Below is a small trained network, with its code and all its weights. Each question gives an input and a class and asks what happens when units are switched off, that is, made to give their printed mean instead of their output.

import numpy as np


def w(rows, s, z=0):
    codes = np.array(rows[::2]) - 128.0
    scale = np.full(codes.shape[1], s)
    scale[-1] = z or s
    return codes * scale


def f(y):
    return np.maximum(y, 0)


def log_softmax(a):
    a = a - a.max(-1, keepdims=True)
    return a - np.log(np.exp(a).sum(-1, keepdims=True))


def net(x, mask):
    res = np.array(x, float).reshape(1, 4) / 4 @ E
    y = f(res @ A[0][:, :-1].T + A[0][:, -1])
    res = res + np.where(mask, y, B[0][:, -1]) @ B[0][:, :-1]
    return log_softmax(res[-1] @ U[:, :-1].T + U[:, -1])


A, B = {}, {}
E = w([
[219,235,82,63,119,104,70],'x0',
[84,78,63,195,255,156,15],'x1',
[125,103,130,57,211,184,221],'x2',
[166,164,157,83,101,228,149],'x3',
],0.0087)
A[0] = w([
[170,180,159,103,120,128,172,134],'neuron 1',
[154,110,92,106,139,110,18,173],'neuron 2',
[162,165,135,131,144,168,128,205],'neuron 3',
[108,149,110,97,147,252,114,248],'neuron 4',
[113,113,129,161,182,131,141,149],'neuron 5',
[79,109,137,85,154,98,166,202],'neuron 6',
[79,88,105,175,126,157,93,187],'neuron 7',
[85,125,208,127,64,116,112,187],'neuron 8',
[90,121,121,71,197,192,116,213],'neuron 9',
[76,119,125,159,98,26,104,137],'neuron 10',
[135,164,113,93,77,140,110,178],'neuron 11',
[119,119,79,150,184,126,128,127],'neuron 12',
[115,120,184,125,90,99,128,98],'neuron 13',
[155,133,106,157,121,70,106,202],'neuron 14',
[166,118,157,105,111,141,185,206],'neuron 15',
[146,162,84,136,124,70,60,149],'neuron 16',
[131,126,180,184,89,154,152,252],'neuron 17',
[149,170,178,94,148,125,182,194],'neuron 18',
[65,125,140,188,111,159,144,244],'neuron 19',
],0.013,0.002)
B[0] = w([
[127,165,126,93,160,67,146,238],'neuron 1',
[142,168,62,60,210,183,66,253],'neuron 2',
[163,174,108,126,106,135,164,193],'neuron 3',
[119,150,156,171,130,213,213,252],'neuron 4',
[154,71,122,173,148,143,103,212],'neuron 5',
[172,136,112,132,185,166,118,194],'neuron 6',
[182,123,151,92,177,116,141,255],'neuron 7',
[202,111,160,116,50,114,148,211],'neuron 8',
[131,76,146,179,54,206,183,245],'neuron 9',
[110,143,190,74,84,175,139,249],'neuron 10',
[184,153,143,134,144,57,78,214],'neuron 11',
[119,164,152,153,145,161,130,221],'neuron 12',
[118,142,138,111,49,102,102,181],'neuron 13',
[17,157,90,49,118,141,139,208],'neuron 14',
[163,156,179,86,180,93,88,231],'neuron 15',
[34,220,64,58,165,113,2,244],'neuron 16',
[201,104,182,97,131,126,124,206],'neuron 17',
[154,135,163,80,122,106,100,232],'neuron 18',
[206,108,171,123,156,121,145,228],'neuron 19',
],0.008,0.0093)
U = w([
[135,85,142,255,156,218,173,207],'0',
[129,112,185,90,51,176,239,92],'1',
[79,100,66,197,114,78,130,35],'2',
[80,97,71,207,80,89,155,2],'3',
[87,167,100,68,236,109,100,169],'4',
[235,117,191,119,137,32,139,219],'5',
[172,194,106,149,133,131,111,61],'6',
[66,148,115,129,41,70,103,94],'7',
],0.0091,0.0024)

Each question gives the input, the list of numbers given to net, and the class t.
The units are the neurons (one row each of A and B). Each row of codes is followed by its name. A weight is (code - 128) times the scale printed after its matrix; where a second scale follows, it is the last column's (A, B and U).
mask holds one flag per neuron, in row order. A switched-off neuron (its flag False) gives its mean, the last column of its row in B, instead of its output. The means were averaged over made-up inputs and are rounded, as every weight is.
A unit's drop is (log p(t) with every unit on - log p(t) with that unit switched off) / (log p(t) with every unit on - log p(t) with every unit switched off).
The circuit of an input: a set's keep is (log p(t) with only the set's units on - log p(t) with every unit switched off) / (log p(t) with every unit on - log p(t) with every unit switched off). Starting from the 12 units with the biggest drops (on a tie, the unit counted first), units are removed one at a time, each time the one whose removal leaves the highest keep (on an exact tie, the one counted first), for as long as the keep stays at least 0.8.
circuit, biggest first: the units of the circuit, biggest drop first
top k neurons: the k neurons with the biggest drops, biggest first
drop of u: that unit's drop, to one decimal
input [7,6,2,7], class 6: circuit, biggest first -> [neuron 9]
input [-4,1,4,6], class 0: circuit, biggest first -> [neuron 10; neuron 14; neuron 4]
input [8,-2,7,2], class 5: circuit, biggest first -> [neuron 11; neuron 16]
input [7,6,8,-3], class 0: circuit, biggest first -> [neuron 9; neuron 4]
input [4,-6,-8,-1], class 7: top 2 neurons -> [neuron 16; neuron 14]
input [-3,-5,-7,-5], class 1: top 3 neurons -> [neuron 10; neuron 8; neuron 17]
input [-8,-4,-8,-8], class 1: top 2 neurons -> [neuron 10; neuron 14]
input [6,-2,7,5], class 5: top 4 neurons -> [neuron 15; neuron 11; neuron 1; neuron 18]
input [5,-1,6,6], class 1: top 2 neurons -> [neuron 4; neuron 9]
input [-3,-7,4,7], class 5: drop of neuron 12 -> 0.0
input [8,4,4,5], class 6: drop of neuron 4 -> 0.3
input [7,4,7,4], class 1: drop of neuron 9 -> 0.2
input [-7,0,-4,1], class 5: drop of neuron 19 -> 0.2
input [-6,-3,-8,-3], class 1: circuit, biggest first -> [neuron 10]
